Below is a small trained network, with its code and all its weights. Each question gives an input and a class and asks what happens when units are switched off, that is, made to give their printed mean instead of their output.

import numpy as np


def w(rows, s, z=0):
    codes = np.array(rows[::2]) - 128.0
    scale = np.full(codes.shape[1], s)
    scale[-1] = z or s
    return codes * scale


def f(y):
    return np.maximum(y, 0)


def log_softmax(a):
    a = a - a.max(-1, keepdims=True)
    return a - np.log(np.exp(a).sum(-1, keepdims=True))


def net(x, mask):
    res = np.array(x, float).reshape(1, 5) / 4 @ E
    y = f(res @ A[0][:, :-1].T + A[0][:, -1])
    res = res + np.where(mask, y, B[0][:, -1]) @ B[0][:, :-1]
    return log_softmax(res[-1] @ U[:, :-1].T + U[:, -1])


A, B = {}, {}
E = w([
[139,2,188,168],'x0',
[115,132,140,117],'x1',
[242,122,165,101],'x2',
[120,109,46,95],'x3',
[170,118,87,169],'x4',
],0.0096)
A[0] = w([
[131,124,33,102,158],'n0',
[188,85,147,27,151],'n1',
[85,104,136,126,51],'n2',
[127,206,82,132,110],'n3',
[130,214,227,223,201],'n4',
[7,98,50,187,111],'n5',
[115,207,82,70,173],'n6',
[107,199,130,85,186],'n7',
[108,48,172,139,37],'n8',
[113,59,131,111,85],'n9',
[144,158,206,183,119],'n10',
[195,182,186,54,250],'n11',
[203,159,172,49,115],'n12',
[190,137,120,174,146],'n13',
[243,112,104,143,195],'n14',
[96,75,216,151,154],'n15',
[150,216,110,134,92],'n16',
[126,112,69,82,178],'n17',
[96,158,112,175,59],'n18',
[119,70,157,205,84],'n19',
[80,154,166,76,139],'n20',
[140,99,59,143,149],'n21',
],0.011,0.0024)
B[0] = w([
[101,93,128,188,210],'n0',
[111,122,160,243,218],'n1',
[194,149,183,115,150],'n2',
[199,70,153,133,219],'n3',
[12,58,8,192,233],'n4',
[152,125,253,250,249],'n5',
[182,16,155,189,248],'n6',
[187,68,61,116,214],'n7',
[221,106,99,90,202],'n8',
[217,132,132,80,175],'n9',
[31,134,78,30,195],'n10',
[106,105,139,178,254],'n11',
[103,107,196,165,229],'n12',
[44,156,172,251,184],'n13',
[86,143,133,213,237],'n14',
[190,110,76,185,225],'n15',
[222,53,122,52,213],'n16',
[65,50,124,143,187],'n17',
[251,172,201,100,163],'n18',
[231,87,81,68,205],'n19',
[210,152,101,222,174],'n20',
[68,179,84,207,178],'n21',
],0.0049,0.0079)
U = w([
[216,80,80,86,91],'0',
[74,59,67,113,164],'1',
[166,173,233,153,77],'2',
[129,105,75,109,207],'3',
[168,165,116,136,165],'4',
[131,204,114,3,154],'5',
[112,217,48,2,1],'6',
],0.0097,0.0044)

Each question gives the input, the list of numbers given to net, and the class t.
The units are the neurons (one row each of A and B). Each row of codes is followed by its name. A weight is (code - 128) times the scale printed after its matrix; where a second scale follows, it is the last column's (A, B and U).
mask holds one flag per neuron, in row order. A switched-off neuron (its flag False) gives its mean, the last column of its row in B, instead of its output. The means were averaged over made-up inputs and are rounded, as every weight is.
A unit's drop is (log p(t) with every unit on - log p(t) with that unit switched off) / (log p(t) with every unit on - log p(t) with every unit switched off).
The circuit of an input: a set's keep is (log p(t) with only the set's units on - log p(t) with every unit switched off) / (log p(t) with every unit on - log p(t) with every unit switched off). Starting from the 12 units with the biggest drops (on a tie, the unit counted first), units are removed one at a time, each time the one whose removal leaves the highest keep (on an exact tie, the one counted first), for as long as the keep stays at least 0.8.
units of the circuit, in order: the units of the circuit, biggest drop first
most important unit: the unit with the biggest drop
k most important neurons: the k neurons with the biggest drops, biggest first
drop when u is switched off: that unit's drop, to one decimal
input [6,0,8,-2,8], class 2: units of the circuit, in order : (n13)
input [2,4,0,-8,1], class 1: 2 most important neurons : (n4 n10)
input [-1,5,6,-8,0], class 1: units of the circuit, in order : (n4 n10)
input [-7,-6,-3,3,4], class 0: 3 most important neurons : (n16 n3 n6)
input [-3,-2,-4,3,2], class 2: units of the circuit, in order : (n5 n4)
input [-7,-1,8,0,1], class 2: 3 most important neurons : (n12 n13 n14)
input [2,8,5,-4,-8], class 3: 3 most important neurons : (n4 n5 n10)
input [0,-2,8,-8,-7], class 1: 3 most important neurons : (n4 n10 n5)
input [4,8,6,-3,-4], class 3: units of the circuit, in order : (n5 n10)
input [6,1,-6,2,6], class 0: 2 most important neurons : (n19 n8)
input [-7,4,3,-5,3], class 0: 4 most important neurons : (n16 n7 n3 n6)
input [5,6,-6,4,-3], class 2: 2 most important neurons : (n5 n4)
input [0,7,-7,4,-6], class 2: 2 most important neurons : (n5 n4)
input [7,0,-7,-2,5], class 0: most important unit : n19
input [-5,-3,-7,6,-3], class 2: 3 most important neurons : (n5 n4 n18)
input [4,-5,3,-6,4], class 1: 2 most important neurons : (n4 n10)
input [-1,0,6,6,7], class 4: 2 most important neurons : (n4 n10)
input [-8,3,-1,-1,7], class 0: 4 most important neurons : (n16 n3 n6 n7)
input [0,-5,6,-6,-6], class 1: 3 most important neurons : (n4 n10 n5)
input [-7,-8,3,-7,5], class 3: most important unit : n4
input [-4,0,-1,1,-2], class 0: drop when n1 is switched off : 0.1
input [-8,1,-3,-1,3], class 0: drop when n6 is switched off : 0.1
input [-5,-2,7,2,6], class 2: drop when n12 is switched off : 0.2
input [-1,0,-1,-7,-4], class 1: drop when n21 is switched off : 0.0
